Below is a small trained network, with its code and all its weights. Each question gives an input and a class and asks what happens when units are switched off, that is, made to give their printed mean instead of their output.

import numpy as np


def w(rows, s, z=0):
    codes = np.array(rows[::2]) - 128.0
    scale = np.full(codes.shape[1], s)
    scale[-1] = z or s
    return codes * scale


def norm(h):
    return h / np.sqrt((h * h).mean(-1, keepdims=True) + 1e-5)


def f(y):
    return y / 2 * (1 + np.tanh(0.7978845608 * (y + 0.044715 * y**3)))


def log_softmax(a):
    a = a - a.max(-1, keepdims=True)
    return a - np.log(np.exp(a).sum(-1, keepdims=True))


def net(x, mask):
    res = np.array(x, float).reshape(1, 7) / 4 @ E
    u = 0
    for l in range(3):
        y = f(norm(res) @ A[l][:, :-1].T + A[l][:, -1])
        res = res + np.where(mask[u : u + 5], y, B[l][:, -1]) @ B[l][:, :-1]
        u += 5
    return log_softmax(norm(res)[-1] @ U[:, :-1].T + U[:, -1])


A, B = {}, {}
E = w([
[129,207,149,227,117,35,148,140,58,161,51,70],'x0',
[146,150,200,129,98,141,69,182,177,206,36,133],'x1',
[77,26,198,148,113,189,54,109,146,104,162,112],'x2',
[121,134,47,145,84,109,145,255,193,169,115,140],'x3',
[203,98,140,64,68,201,178,83,37,148,157,49],'x4',
[6,154,122,29,72,164,123,103,81,187,164,105],'x5',
[132,104,190,93,239,69,178,167,59,126,162,124],'x6',
],0.0058)
A[0] = w([
[173,198,56,175,105,131,121,5,169,74,117,158,28],'0.n1',
[35,81,172,103,170,110,89,111,99,142,145,167,102],'0.n2',
[142,100,49,2,132,148,216,132,78,110,217,117,136],'0.n3',
[74,177,92,145,46,151,151,107,80,175,112,94,1],'0.n4',
[125,167,161,205,181,78,207,89,69,108,155,92,95],'0.n5',
],0.0068,0.0021)
B[0] = w([
[111,184,46,196,133,220,111,77,193,197,103,191,183],'0.n1',
[107,208,163,150,149,134,58,81,214,152,165,58,183],'0.n2',
[104,85,181,26,149,76,255,101,181,137,138,44,254],'0.n3',
[93,93,45,100,86,143,210,124,78,155,160,185,174],'0.n4',
[181,107,97,111,187,6,11,122,40,114,100,167,197],'0.n5',
],0.0059,0.0064)
A[1] = w([
[163,161,86,137,100,149,120,118,68,135,124,248,38],'1.n1',
[82,2,131,163,157,141,67,100,139,21,210,142,109],'1.n2',
[147,135,131,64,84,233,86,162,183,141,163,101,3],'1.n3',
[122,86,171,89,175,109,102,139,118,110,151,144,54],'1.n4',
[232,71,54,145,88,137,191,113,128,89,99,123,38],'1.n5',
],0.0064,0.0047)
B[1] = w([
[141,134,100,241,149,254,69,85,123,155,101,167,144],'1.n1',
[131,217,117,190,59,244,138,108,165,125,175,125,254],'1.n2',
[129,151,159,176,178,38,118,137,60,74,120,78,193],'1.n3',
[118,113,79,115,128,151,116,78,108,142,151,173,148],'1.n4',
[93,183,206,80,143,82,44,102,148,126,159,128,175],'1.n5',
],0.007,0.0028)
A[2] = w([
[69,180,82,106,22,100,133,135,50,183,78,45,139],'2.n1',
[187,95,184,153,61,142,102,153,115,167,79,79,105],'2.n2',
[82,115,135,120,80,179,179,92,123,171,148,83,121],'2.n3',
[189,143,125,179,135,124,145,155,82,137,92,142,6],'2.n4',
[92,138,75,181,119,80,141,254,180,149,130,172,179],'2.n5',
],0.0089,0.0027)
B[2] = w([
[128,87,158,46,69,255,140,42,111,76,115,211,253],'2.n1',
[173,118,155,221,136,62,106,199,110,39,207,105,175],'2.n2',
[154,162,142,56,111,139,212,157,172,124,192,178,242],'2.n3',
[198,48,153,115,114,153,136,157,108,82,130,116,162],'2.n4',
[48,134,6,187,84,195,132,95,170,226,56,106,226],'2.n5',
],0.0081,0.0063)
U = w([
[67,161,201,186,78,205,50,151,238,109,208,83,99],'0',
[77,181,146,82,244,37,69,60,127,165,156,92,132],'1',
[112,132,139,125,134,129,141,173,115,142,135,132,2],'2',
[122,123,161,13,82,227,226,81,179,115,205,143,189],'3',
[241,105,121,230,148,103,88,139,72,57,133,114,187],'4',
[81,137,25,190,83,228,74,90,152,187,34,173,164],'5',
[124,72,48,141,157,46,218,245,193,193,62,72,81],'6',
[179,68,208,28,165,20,153,150,6,85,103,119,124],'7',
],0.013,0.0062)

Each question gives the input, the list of numbers given to net, and the class t.
The units are the neurons (one row each of A and B). Each row of codes is followed by its name. A weight is (code - 128) times the scale printed after its matrix; where a second scale follows, it is the last column's (A, B and U).
mask holds one flag per neuron, layer by layer. A switched-off neuron (its flag False) gives its mean, the last column of its row in B, instead of its output. The means were averaged over made-up inputs and are rounded, as every weight is.
A unit's drop is (log p(t) with every unit on - log p(t) with that unit switched off) / (log p(t) with every unit on - log p(t) with every unit switched off).
The circuit of an input: a set's keep is (log p(t) with only the set's units on - log p(t) with every unit switched off) / (log p(t) with every unit on - log p(t) with every unit switched off). Starting from the 12 units with the biggest drops (on a tie, the unit counted first), units are removed one at a time, each time the one whose removal leaves the highest keep (on an exact tie, the one counted first), for as long as the keep stays at least 0.8.
circuit, biggest first: the units of the circuit, biggest drop first
unit that matters most: the unit with the biggest drop
top k neurons: the k neurons with the biggest drops, biggest first
k most important neurons of layer l: the k neurons of layer l with the biggest drops, biggest first
drop when u is switched off: that unit's drop, to one decimal
input [7,-1,5,2,3,-3,-1], class 4: unit that matters most -> 0.n3
input [0,-6,4,-7,-8,6,5], class 1: top 2 neurons -> [0.n5, 2.n1]
input [-4,-1,3,-7,-6,6,4], class 0: top 3 neurons -> [0.n2, 2.n1, 1.n2]
input [-5,4,2,-2,-8,8,-6], class 0: circuit, biggest first -> [0.n2, 2.n1]
input [5,0,0,2,0,-5,5], class 4: top 4 neurons -> [0.n3, 0.n5, 2.n3, 2.n1]
input [-4,4,8,8,-2,6,-2], class 5: top 2 neurons -> [2.n5, 0.n3]
input [7,7,-6,8,7,3,-8], class 3: top 2 neurons -> [2.n1, 0.n5]
input [7,-8,7,1,-3,-3,8], class 4: 2 most important neurons of layer 1 -> [1.n2, 1.n5]
input [7,-4,-6,-5,-3,-1,1], class 4: circuit, biggest first -> [0.n3, 2.n4]
input [-2,-1,2,-1,-7,8,0], class 0: top 3 neurons -> [0.n2, 0.n3, 2.n1]
input [8,6,6,-3,0,7,1], class 3: top 2 neurons -> [2.n1, 0.n4]
input [-4,5,-6,-5,-1,4,4], class 1: top 2 neurons -> [2.n1, 1.n2]
input [-4,4,8,0,-4,8,0], class 0: top 2 neurons -> [0.n2, 0.n3]
input [-5,-5,5,-8,-3,-1,-5], class 0: 3 most important neurons of layer 0 -> [0.n3, 0.n2, 0.n4]
input [-2,3,0,-7,1,-3,-8], class 5: circuit, biggest first -> [0.n1]
input [3,-7,8,6,-7,8,8], class 0: top 2 neurons -> [0.n2, 1.n2]
input [0,-8,5,-4,-1,-5,-7], class 5: top 2 neurons -> [0.n1, 0.n3]
input [-1,-5,8,-1,-3,0,5], class 0: top 3 neurons -> [0.n2, 1.n2, 2.n1]
input [6,8,3,-1,8,-3,-4], class 4: top 2 neurons -> [2.n2, 0.n3]
input [4,1,5,8,4,-7,2], class 4: circuit, biggest first -> [2.n2]
input [3,0,-5,-8,4,-1,-1], class 4: 3 most important neurons of layer 0 -> [0.n5, 0.n1, 0.n3]
input [-8,-3,1,6,-7,1,-2], class 5: drop when 2.n5 is switched off -> 0.6
input [6,-5,1,-4,8,0,0], class 7: drop when 0.n5 is switched off -> 1.0
input [4,-8,1,-6,8,-3,2], class 7: drop when 0.n5 is switched off -> 0.3
input [-2,2,3,-3,8,-7,-6], class 4: drop when 2.n1 is switched off -> 0.0
